Each row of numbers stands for one element and depends on some of the facts below. Use the named rows to name the rest.

Some facts about the elements:
bepa λ fluvo; braner λ bribral; mukomim λ vefasin
skalo λ stagrumu; bori λ kiflezos; druvom λ stubra
trupan λ stubra; brazal λ reva; dutotrak λ bropin
setrimok λ kobre; gura λ kloke; troti λ modribrik
nogral λ lona; kidril λ skugin; goklu λ nobo
lona λ kloke; niklus λ nobo; fliki λ kidril
zetur λ kobre; gredrem λ modribrik; zotro λ kidril
vuni λ kobre; grodrekom λ zastutrel; baror λ lepel
kobre λ pleskek; miluvuk λ fluvo; gufle λ fluvo
tafla λ skuger; seman λ kobre; plasam λ lepel
zodes λ kloke; brugun λ troti; grukik λ tromom
sudron λ kenikin; tibros λ nobo; tromom λ skefle
statrus λ fedir; grutrek λ kobre; gosan λ kiflezos
mimodor λ kenikin; plavo λ kloke; bura λ lepel
skikla λ vefasin; ruple λ tromom; nadon λ zorek
bapel λ kobre; mamo λ mimodor; kalin λ kiflezos
skigren λ keges; butran λ kenikin; minu λ labam
grokika λ modribrik; fima λ zastutrel; brupleple λ skugin
draflate λ labam; seskir λ kobre; zuflok λ stubra
trudri λ bribral; plire λ skefle; bufarom λ butran
braklam λ kloke; trafir λ bropin; dista λ nobo
ropler λ zastutrel; goklur λ skefle; sobuk λ kizozen
tibrin λ lepel; retutren λ butran; plivo λ kobre
labam λ kloke; zibrum λ kloke; belam λ kidril
vebren λ zastutrel; pladrum λ kidril; zorek λ modribrik
bribral λ zastutrel; niras λ keges; beska λ labam
bobren λ bribral; ketri λ kobre; bisi λ zastutrel
broto λ sudron; luti λ bropin; vadrero λ tromom
gedren λ zodes; lepel λ pleskek; danul λ zorek
ruzas λ skugin; galil λ bropin; fluvo λ bropin
bripu λ ropler; vefasin λ bropin; stagrumu λ skefle
vaskis λ kenikin; gugu λ lona; dastuskos λ stubra
vupler λ braklam; meplu λ lepel; fleplas λ stagrumu
kiflezos λ fedir; livom λ kiflezos; troklok λ bropin
nobo λ kloke; stonum λ stagrumu; kupas λ nobo
driru λ lepel; trustin λ pobrel; molekle λ kobre
stasik λ labam; drureten λ stubra; tasum λ sudron
flibuk λ stagrumu; siditrul λ tromom; grostar λ braklam
fliskil λ kiflezos; zuflavom λ grestan; nebrer λ fedir
rilon λ troti; klelural λ kiflezos; leske λ nobo
muzem λ bropin; simen λ zastutrel; nutuklan λ fedir
plubak λ mimodor; linutim λ tromom; varo λ sudron
gustur λ keges; skosan λ fluvo; vaku λ kobre
klegrevo λ nutuklan; brodos λ nobo; nivon λ skugin
flugro λ reva; lodopok λ tromom; paplam λ mimodor
nusten λ stagrumu; nekles λ reva; bedruker λ kiflezos
modul λ mimodor; reva λ zastutrel; dulum λ kiflezos
plekliste λ bropin; luski λ reva; flimiplun λ tromom
koplel λ pleskek; geva λ zastutrel; bubon λ kobre
soskom λ keges; zutru λ lepel; brume λ bropin
pobrel λ kenikin; grestan λ fedir; skozipe λ zorek
draskoder λ nebrer; bisol λ butran; soborim λ reva
mapa λ tromom; drutak λ nobo; stestek λ mimodor
dropus λ tromom; mege λ kizozen; floben λ sudron
sudrom λ keges; stubra λ kloke; kizozen λ kenikin
stosis λ fluvo; dreplik λ bribral; skeklun λ stagrumu
keges λ pleskek; babones λ bribral; doklu λ labam
kebutul λ zodes; braner γ butran; braner γ nobo
trupan γ trudri; trupan γ zuflok; trupan γ dreplik
brazal γ ruple; brazal γ soborim; brazal γ flimiplun
brazal γ vuni; gura γ bura; gura γ trustin
gura γ brume; troti γ draflate; niklus γ pobrel
niklus γ reva; niklus γ dreplik; niklus γ kloke
zotro γ keges; zotro γ kupas; miluvuk γ tibrin
miluvuk γ tibros; miluvuk γ dastuskos; miluvuk γ drureten
gufle γ lepel; zodes γ grostar; zodes γ dreplik
zodes γ plekliste; zodes γ gedren; statrus γ tibros
statrus γ tromom; statrus γ zastutrel; statrus γ drureten
skikla γ gugu; nadon γ koplel; bapel γ seman
bapel γ fima; bapel γ plekliste; skigren γ setrimok
skigren γ trafir; skigren γ dreplik; skigren γ gedren
minu γ paplam; brupleple γ grutrek; brupleple γ meplu
braklam γ beska; braklam γ brugun; braklam γ seskir
braklam γ gedren; goklur γ stagrumu; goklur γ grutrek
goklur γ rilon; goklur γ klegrevo; goklur γ fedir
retutren γ labam; retutren γ stosis; retutren γ nutuklan
retutren γ koplel; retutren γ seskir; retutren γ nogral
retutren γ flimiplun; retutren γ stasik; plivo γ rilon
plivo γ sobuk; plivo γ bepa; zibrum γ nebrer
zibrum γ niras; zibrum γ skalo; zibrum γ klegrevo
zibrum γ flimiplun; zibrum γ plire; zibrum γ varo
pladrum γ gustur; pladrum γ seman; pladrum γ floben
bribral γ simen; bribral γ kalin; bribral γ koplel
bobren γ reva; bobren γ klegrevo; bobren γ stonum
bobren γ tromom; bobren γ belam; ketri γ bubon
ketri γ flibuk; bisi γ kizozen; luti γ nutuklan
luti γ gredrem; luti γ setrimok; vadrero γ nebrer
vadrero γ draskoder; vadrero γ lepel; vadrero γ tromom
danul γ seman; danul γ vuni; vupler γ simen
vupler γ flugro; fleplas γ stosis; fleplas γ kizozen
fleplas γ bripu; fleplas γ bepa; skefle γ broto
skefle γ stestek; skefle γ sudrom; skefle γ vefasin
modribrik γ mukomim; modribrik γ babones; modribrik γ fima
modribrik γ sobuk; modribrik γ ruzas; molekle γ kalin
molekle γ skalo; tasum γ modul; fliskil γ keges
fliskil γ mimodor; fliskil γ setrimok; klelural γ stestek
klelural γ goklu; leske γ babones; leske γ bori
leske γ dastuskos; plubak γ mamo; plubak γ pleskek
plubak γ grutrek; plubak γ zuflavom; plubak γ livom
linutim γ zuflavom; linutim γ zorek; linutim γ nogral
skosan γ flimiplun; brodos γ lona; brodos γ grukik
brodos γ niras; brodos γ grodrekom; brodos γ gedren
brodos γ kiflezos; nekles γ grukik; nekles γ grutrek
bedruker γ mapa; bedruker γ vefasin; dulum γ pleskek
dulum γ floben; luski γ dista; luski γ drureten
geva γ modul; geva γ driru; geva γ drureten
soskom γ nebrer; soskom γ zetur; soskom γ stonum
zutru γ babones; zutru γ seskir; zutru γ sudron
grestan γ vaskis; grestan γ flibuk; grestan γ gugu
skozipe γ brugun; bisol γ nebrer; bisol γ grukik
bisol γ muzem; drutak γ tibrin; drutak γ babones
stubra γ baror; stubra γ zorek; stubra γ trafir
stubra γ gugu

Named rows:
retutren: [ -3   6  22 -10   9  15  34  52  -9  13 -14   5   4 -14  35  30 -17  21
  10   7  10  11  28  16   5  -8  41  28  20 -20 -10  19  12  14   8  15
 -23  39  -4  44   9 -14]
stestek: [  2 -19   5  -1   3   9  -2  20 -17  -1 -23   0 -12  -7 -13  34   1   2
  -7   7  10  22  24 -21  -8  12   3  35  -8  -1 -27  11 -21  -1  37  11
 -12   0  -5  30  -1  -1]
fima: [ -7   3  -8  -9 -15   9 -28  -3  21  22 -31 -26  14 -16   6  -5  13 -21
 -10   6  -6  23 -21   1 -29 -17 -28  24  14  22 -21   1  13   3  12  -7
   5 -11   4   5   8  12]
nusten: [ 10  -3 -20  11   1  -9 -22   5  10  23 -15 -10 -36   9 -17  23  17 -18
   1 -15   7 -28   5 -15  19   2  -3   5 -29   7 -11   1  27  13   4   1
  -9 -22  -7  -6   7   9]
nobo: [-45  12  31   0  -1  -7 -10 -40   6 -41  32  26   6  43  -6 -21  -6  30
 -15 -23  31  27   0 -32  25  -8 -43 -75  16 -29  17  23 -19 -52 -45  -7
  23 -13  -5 -26  12  -7]
nekles: [-12  42  16  10 -21   6  16   4  -3 -15 -28  28  15 -67  35 -33   6 -27
  29   3 -13 -24 -30  13 -35 -24 -11  21 -10  20 -17   2  34  -4  42 -23
  20  22  30   4 -13  -8]
zodes: [-37  35  66  -6  21 -28   8 -11  15   0  60  41  16  -4   4 -46 -14  22
  20  18  22  20  -4 -32  49 -23 -18 -57  30 -41  31 -10  -3 -39 -60  31
  30  20  32 -15   6 -36]
flugro: [-11   6 -13 -10 -11   9 -27  -1  15  16 -24 -27  12 -13   5   3   4 -22
 -15   4  -1  20 -18  -1 -37 -28 -22  19   4  29 -21   3  14   9  10 -18
   5  -4   5   5   7  14]
grukik: [ 13   6 -26  14  -2 -20 -11  -1  -2  11 -21   5 -56  -2 -18  25  30 -24
  13 -20   8 -47   3 -38  24  -3 -10  -2 -45  11 -14  -1  40   9  18  -6
   0 -22  -4  -9   0   5]
mukomim: [ 13 -13 -16  -1  -8   0 -12   3   1  15 -23 -19 -10   1  -8   9   4   2
 -11  -5 -18   3  -2  -5 -10  18   6  13  17  11  -9  -5  -9  -3  14   2
 -12  -4  -4 -13  -3   1]
gufle: [  5  11   2   3   2  -5  13  29  -8   9  -8   5   3 -29  20 -13 -21   2
  16  -3 -21 -18   9  16  -1  -3  41  -4   9  13  15 -11   4  11  17  -2
  -7  42  17   1 -14 -20]
niras: [ 17 -15 -36  -7   2   0  16 -17   8 -20  10 -15   8   1 -10  22  15   3
   0   5   6 -12  -3  18  -6  -7  -8  26   0   4  -2 -15 -11  18   6  -4
  10 -10  -8  10  -2  13]
ropler: [-12  15  38 -31 -16  14 -21 -22 -25 -13  34   7   5  24   4 -39  -1 -37
 -17  35  -7  66 -35 -32 -24 -31 -40 -40   5   7   1  26  26 -18 -23 -20
  31 -24  -3  -1  19  13]
trupan: [-33  23  12  15  17 -22   1  12  44  25   5   7  25 -43   8  -8 -10  23
  20  -9  22 -22  12   2  24 -18   1   2  14 -11  10 -23  -7  -5 -14  22
   2  33  32  -5  -9 -25]
brupleple: [  3  23  13  20  -8   0  31  10  -9 -20 -21  36   0 -48  23 -17   5  -2
  28  -7 -11 -41 -11  18 -10  13  16  16 -16   0  -7   1  15  -5  31  -6
   2  17  18  -2 -14 -13]
brodos: [-35  28   6  20   8 -20  13   5  37  -2  -8  16  15 -45  18  -7  -5  25
  24 -23  22 -33  11   2  20 -16  -4  -3  16  -9   9 -18  -6 -14  -1   8
  11  35  30  -6 -12 -26]
nogral: [-23   0 -18  12  -2  -4 -14  -9  28  -3 -16 -13   4   1  -2  21   0  23
 -12 -29  20  -9   7  -1   0  -2 -14  -5   5   0  -8  -1 -15 -13  -4  -7
  -7   1  -1 -11   0  -1]
nadon: [ -3  14   4  -2   5   9  20  33   7  20  -6  -7   9 -11  35   9 -20  13
  10  -5   0 -10   8  29  -1 -11  38   8  17  -7   2   9  21  21 -14  -1
 -16  36  -1  15   3  -8]
paplam: [  2 -19   5  -1   2   7  -3  19 -17  -1 -22   1 -12 -10 -16  32   3   4
  -8   8   9  21  23 -22  -5  11   0  35  -9   1 -27   9 -23  -2  37  12
  -9   2  -4  27   0  -4]
gedren: [-21   1 -11   6   8 -25 -18 -10  41  16  -5 -17   2 -18 -20  16  10  20
  -2 -11  22  -3   4 -25  16 -15 -24   4  20   1  -7 -26 -20 -16  -9  17
  14   2  17 -12  -2  -9]
varo: [  2 -19   0  -5   2   7   0  20 -19  -4 -19  -4 -16  -3 -12  35   2   5
  -6   6  12  19  23 -22  -7   3   2  29  -3   1 -23   6 -19   0  36   7
  -8   4  -2  25   0  -2]

Name these rows:
No name comes twice in this set of rows, the named rows included.
[-32  -5  -4  38   5   6 -23 -10  31   8  -3   5  18  -1 -14  10 -22  13
 -25 -35  23 -17  -4   6 -24  13   3  -5 -59  -2 -27   9 -35  -4 -27  -3
 -22 -15   9 -20 -16  11]	gugu
[  8  14  -3 -10  -1   3  26  39  -4  11 -11  -8   2 -13  40  11 -22  18
  10  -7 -15 -11   9  22  -4 -13  55   4  32   2   6  -3  19  15  -3  -5
 -14  48   2   5  -3 -17]	skosan
[  5  11  68  12   5  13  18   9 -39  -3  61  49  10  29  15 -64 -53  -9
  -6  13 -37  11 -32   4 -16  29  65 -65 -40 -22  17  22  -6  -9 -65   3
 -14  -1   6 -37 -18 -10]	grestan
[ -6   7  25  33   9  10   5  31   6  28   4  19  23 -25  13 -13 -42  -4
   0  -7 -14 -26  -9  31 -28  23  60   9 -54  -6 -14   7 -11  20 -19   9
 -34  15  22 -11 -25  -5]	skikla
[-35  33  66  -6  12 -17  17 -10  12  -8  49  41  16   5  18 -47  -8  25
  18   8  19  22  -4 -17  46  -9 -17 -56  39 -46  34   6   5 -40 -55  21
  22  14  15  -8  12 -27]	braklam
[-33 -11 -26  16   4 -10 -44 -10  21  -1 -19 -16  17   3 -15 -15  -7   8
 -11 -27  15  -6  37  13  13   9 -32 -25  -7  19  28  -7 -26  -2  24 -11
  -6   3   1  -2  -4   1]	drureten
[  2  22   8  27  11  -8   5  28   9  36  -9  23 -23 -14  11   3  -1 -21
  24 -15  10 -57   8   6  27   6  27   0 -52  -9  -7   9  53  28 -15   7
 -21  -2   3   1   0  -3]	linutim
[-53  30  70  28  15   1   6 -12   6 -17  58  61  31  17  13 -48 -43  20
   0 -14  27   5  -9  -2  12   3   4 -69 -40 -45  14  29 -16 -29 -74   5
   2   3  16 -26  -5 -15]	stubra
[ 19   2 -10   6  10   9  54  -8  11 -19  15  15  38 -24  22 -10   7   5
  28  11   2 -38  -6  72   3   9   6  49  -4 -22  16 -11   3  26  -2   3
   0   5   0  21  -4   9]	plivo
[ -1 -22   9   6   5  11  -6  19 -14   2 -15   2  -6  -4 -17  32  -4   1
 -11   4  12  19  19 -17 -15  15   8  30 -25   0 -32  12 -24   1  28   7
 -18  -3  -3  23  -5   0]	vaskis
[ -1  18  63 -13   4   7  21   4 -36 -18  48  43   0  19  20 -50 -20  -8
  13  25 -13  23 -10  -9  13   0  16 -50  -1 -25  27  22  20 -13 -31   0
  12   6   1  -3   7 -11]	troti
[ 22   2  -7   1  16   1  52  -6  21  -2  20   7  40 -28  17  -6  12  10
  28  19   2 -33  -9  67   9   6  10  58  12 -27  14 -18   3  26 -13  19
   1   5   3  25   0   4]	bapel
[-17  19  40 -35 -20  12 -29 -22 -22  -8  32   3  13  16   5 -43  -3 -46
 -17  43  -9  71 -40 -35 -32 -50 -45 -41  10  19  -1  21  28 -18 -19 -21
  40 -20   3  -2  19  15]	reva
[-11  -4  29   5  14   7   8  42 -19   9  -9  18  12 -29   8  -6 -21  -3
  15  13   1   4  40  15   8  14  21  18 -19  -6   6   7 -10  16  42  14
 -17  34  12  40  -6 -16]	tasum

The same elements again, as new rows of numbers:
Known rows:
vaskis: [ -4   2   1   8  -1   5  -8  -7 -12   7  -5 -10   8   5  28   3 -14  -2
  -2   8  -7  30   8 -15   0  -1  -6]
bisi: [  4  -3  -5  -7   3  -1   3  -3   3   6   0   5   1   6   7  13  -5   1
  -5  -1 -21 -40  -8  -5  12 -17   0]
zastutrel: [  9  -7  -3  -6   0   7  -2  -4   5   1 -11  -1 -12  -3  -2  31  38  -8
 -10   2   9 -15 -11   9   8  -2  -2]
simen: [  2  -1  -4  -4   1  -4   0  -6  12   8  -1   0  -2   9   3  14  -5   4
 -12   6 -18 -48  -9  -4  13 -12  -3]
mapa: [-28  -1  -2  -8   7  -7  -8 -10  15  -1  41  -8   7 -12  -4  10 -45   8
   2  -5   1  -2   4   8  -9  14   1]
trustin: [ -3   2   2   5  -1   6 -12 -12 -16   8  -3  -7   6   9  30   7  -9  -5
  -4   9 -10  29   7 -16   0   1  -5]
sudrom: [  7  10   3   0  -1 -17   2  23   0 -10  12  -9  -1  -7  -3 -15  18  10
  -4  18 -16  17   7 -10  -5  -4   7]
keges: [  9   4   1   5  -2 -10   4  25  -6  -9 -12  -7 -12 -20  -6  -6  29   8
  -4  15   8  45  -3   2  -6   4   4]
pleskek: [ 10   5  -1   1  -5  -7   1  12 -11  -6 -12  -2 -13 -12  -9  -9  19   7
  -6  14   5  39  -2   7  -2   5   5]
gustur: [  7   9   3   3  -1 -23   4  24   1  -8   8   3  -1  -4  -2 -16  17  11
  -4  16 -13  16   2 -12  -6  -5   8]
lepel: [ 16   5   2   0  -3 -19   0  17  -4 -10  -9   1 -11 -12  -8 -10  43   4
  -7  19  15  40   1   6 -10   7   7]
zorek: [ -1  -3  -4   2  -2  12  -3  -2  -7   2 -19  -9 -15 -14  -4   8   4   1
  -3   2  13  31  -5  17   4   8  -2]
skalo: [-18  -1  -3  -6   4 -20  -7 -16  14   4  32   9   6  -2  -6   4 -49   8
  -4  -5  11 -11  -2  10 -10  15   1]
dista: [ -2   2  13   7  -5  21   0  -6  14  -9  -3 -10   7  18 -22 -18  17 -11
  16 -13   6 -24   8  -3   3   4  -3]
mamo: [ -4   2   0   6  -4   2 -13 -21 -22   9  -6  -3   8  14  32   1 -24  -3
  -6  10 -10  37   7 -16  -2   2  -4]
flibuk: [-24  -1  -2  -3   6  -4  -6  -6  16   0  37  -9   5 -12   1  11 -46   9
   1  -4   2   2   3   7  -9  11  -1]
grostar: [  1   0  10  12  -5  16   5  -2  16  -5  -8  -6   6   9 -17 -19 -10  -4
  11 -11   7 -21   7   0   0   3  -6]
brupleple: [ -1  -1  -5  -5   1   3   0  -4  -9   2   2   2   4   2   4  -5  -8  -1
  -1  -3  -3 -12   3   6   0  -5   2]
dutotrak: [-1 -1 -2 -2  3  3 -1 -2  2  2  6 -3  3  0  5  6 -3  0 -3  1 -5 -8 -1 -1
  2 -4  0]
draflate: [ -1   4  11   8  -6  20   2  -4  11  -7  -4 -14   5  13 -20 -21  -4  -5
  13 -10   0 -21   9  -3   5   3  -2]
beska: [  0   1  11  11  -6  13   5  -4  11  -6 -11  -2   6  13 -19 -20 -12  -3
  15 -13   5 -21   4  -7   1   3  -5]

Rows to name:
No name comes twice in this set of rows, the named rows included.
[  0  -6  -5  -4   3   6   2   8 -19   0 -13  12 -11 -10   0  13  22  -8
  12  -8  12  32  -9   9   3   1   2]	modribrik
[  0   0   6  10  -9  21   3  -6  -1  -3 -28   1 -11   6 -29 -19  -2  -5
  17 -14  15   8  -3  10   5  10  -4]	labam
[  7  -4  -8 -10   4  -3   6   0   2  10  -2  13   2  10   9  13  -5   0
  -9  -4 -22 -60 -10  -2  16 -22   0]	brazal
[ -1   1   5   8  -2   0 -15 -12 -14   8  -3  -2   7  14  35  12  -1  -8
  -3  10  -5  39   7 -24  -2   5  -5]	modul
[ -4   0  -4   5   2  -2  -3  -9 -33  13 -13  24   8  12  34  -5 -29  -5
   6  -3  -9  33   1 -19  -1  -5  -3]	retutren
[ 4 -4 -3 -6 -1 -4 -2 -5  6  0 -2  1 -6 -7 -7 13 14  1 -8  1 15 -4 -2 16
  0  4  1]	draskoder
[  6  -5  -1   8  -3   6  -9 -10 -19   8 -24  -5  -4  -6  26   7   5  -9
  -6   6  21  59   2  -1  -4   8  -6]	pobrel
[  0  -3  -1   9  -3  13  -9 -10 -24   8 -25  -7  -6  -5  29   8   0  -8
  -3   7  12  69   1  -8  -2   8  -8]	mimodor
[  5  -2   4   8  -9  21   3  -8   4  -4 -26  -7  -5   2 -24 -20   9  -6
   8 -11  27   7   3  18   1  11  -4]	lona
[ 10  -3  -4  -3   1  -4   4  -3  13   9  -5   2   2   7   6  11  -8   2
 -15   4  -7 -47  -8   4   8 -11  -4]	grodrekom
[ -3   1  -4   1  -1   6  -7 -12 -33  10  -8   5  10  10  36  -7 -26  -7
   1   1 -10  34   9 -11   0  -6  -1]	plubak
[ 12  10   1  -1   3 -18   9  33  -7 -12   9   0   4 -11   2 -24  23  11
   1  17 -15  21   9 -14  -7 -10  11]	ketri
[  3  -6  -7  -6  -4   8  -3  -6  -9   0 -18   0 -18 -15 -13  12  22  -1
  -9   0  23  22 -10  24   2  11   2]	fedir

